After every row comes one of two labels: whether the row has a hidden trait. Each part has its own trait and labels.
[  5   5   3   1  -5   6 -16   6  -7   1  -2  -1  -5  -9   2   4   7   0
 -15  -5 -11   2  -7  -4   1  -6  19   4  -3  -4  -6] => (35)
[  0   0   5  -1  -6 -14  -8  -2  -1  -8  -2   6  -8   1   2 -15   3   0
 -12 -11   8 -22 -20 -34  -6   5   2   4   9  11   5] => (33)
[  2   0  -1   0   7   6 -12  -2  -7  -1  -1 -32  10 -14  -2   3   1  -2
   1  18   7  -2 -12   8  -2 -20 -19   5  -7  -5   1] => (33)
[ -4  11   3   1  -7  -8 -15  10 -20  -9  -6 -18   8  -2   1   2  11  -4
 -20  -3  -2 -28  -5  63   4  14 -18  19   4  13  -5] => (33)
[  0  -5  -1   1   2  10   8  -6   7  -8   4   5  -8  24   2  -7  -4   1
  -2   6   7  12   6 -39   1 -32  10  15   8  28 -13] => (33)
[  0   2  10  -1  -4   4 -20   9 -10  -6  -6   5  11  -3   1  13   3   0
 -20 -13  -1 -10   3   0  10  -7 -10  11  14   3   5] => (33)
[  1  -4  -2  -2  -2  -4   1   0  -7 -22   0   4  -2  14   0   7   3  -3
 -15   0   2  -1   0  15  -3 -25  -7   3   2  -6   5] => (35)
[  3  10  -3  -1  -5   4   0  11  -8   2  -1  -3   4  -9  -2 -10  -2   4
   3 -10   9  -7  -2   9   8  36  -4  13  -1  11  -5] => (35)
[  3   5   3   1   2  -5   4   5  -6 -15  -4 -13   3 -14  -1   6   3  -1
  -5   6  11 -17  -7  29   2 -26  13  12  10  15  -6] => (33)
[ -3   9  -3   2  -3  -6  -7   5  -2   0  -1 -10  -2 -19  -4 -19  -8   0
 -17   5   4  -9 -16  11   0   8  13  12   7 -11  -1] => (35)
[  2   4   7  -1  -4  -1  -4  -1  19 -11  -1  -5  19   4  -1   4   4  -3
  -4  17  -7  15   0  17 -10   6  -9  -8  -1   0   0] => (35)
[  4   1   7   3 -10  -4 -11   8   0 -13   0   6   6  10   0  -3   6  -2
 -10  -9   3  -2  -1  47   4 -13   8   2   8  -3   9] => (35)
[  5   5  -2   1  -5  -7   5   5 -14  -4   0   2   9 -10  -2  -4  -2   2
 -18 -12  -1  23   0   5   8  25 -32   7   4   0  -3] => (33)

[ -3  17   0  -4  -6   4  11 -18   1   9  -5  -1   3   5   4   4  -1  -9
   1   6  -8   6  -6   5   0] => zf
[ 31  35 -14 -22   6 -14  16 -19  -9   7  -3  -1  11  20   0  -2 -10  -1
   8  -2  17   4 -10   8  -6] => gt
[ 22   9   2   6  25 -14  26   2  -3   5  -2  -7  -4 -10   0  -3  -1  11
   4   3  16   6   5  -6  -4] => gt
[38  7 -9 13 16 -8 39 -9 -3 16 -4 -2  7 10  0  3 -6 12  7  1 26  9 -8 -5
 12] => gt
[ -8  11 -11 -10  -2  -3   3 -16   0   2   6   6   1   4  -1   0  -1   3
   0   3  -5   5  -1   3  -2] => zf
[ 29  29 -15 -19  16 -22  15  -6  -4   4   4   0   2  14   2  -6  -5  -2
   5  -9  15   3  -7  -2  -4] => zf
[ 17  12  15  12  23 -11  26  11   0   5  -2  -8  -6 -13   1  -1   3   6
   2   2  10   6   5  -7   1] => zf
[  1  19  -1  -7  -8   4 -10   0  -1   1  -5   1   3  16   4   1  -1 -23
  -3  -7  -3  -2 -11   0   0] => zf
[ 14  -5 -17  -5  -6  -3   7 -18  -5   9  -4   0  10  16  -2   3  -8   8
   7   6  11   1  -7  10   0] => gt
[-18  18   3 -11 -10   3  -3 -19  -1   6  -7   0   4   4   4   4  -3  -9
   0   5 -12   5  -4  11 -11] => zf
[ 12  13  -5 -10  20 -17  -1  17   1  -8  11   0  -6  -4  -1 -10   2  -1
   0 -17   7  -2   3 -10  -4] => gt
[ 21   9 -11 -15  -4  -6   0 -15  -8   7 -11  -3  14  17   1   2  -9  -8
   6  -1  11   0  -8   9  -6] => gt
[  8  -9   2  15   3   1  27 -16  -1  13  -3  -1   3  -4  -1   6  -1  21
   5  17   7  10   4   1   7] => gt
[  7  32   3 -15  11  -9 -15  12   0  -7   0  -3  -7   3   5  -9   2 -27
  -5 -19  -2  -5  -4   0 -10] => gt
[ 21  -6 -63 -38  -9 -16 -11 -30  -6   1  18  17  17  42  -9  -6 -12  18
  10  -8  18  -4 -16  11   5] => gt
[-10 -15 -39 -28 -22   0  -2 -45  -4  11   8  13  17  28  -7   3  -8  23
   8  11   3   4  -7  20   2] => gt
[ 11   5 -17  -3 -11  -1  -3 -14  -5   6  -5  -9  12  23   0   1  -7  -5
   5   1   6  -2  -6   9  -2] => gt
[ 10  31  -5 -30   5 -18 -24  10  -7  -9  -3  -2   0   9   3 -11  -4 -26
  -2 -19   0  -8  -5   2 -19] => zf
[  3   9 -14 -15  -8  -5   6 -28  -4  10  -2   4   8  14   0   2  -7   2
   6   9   0   6  -7  11  -5] => gt
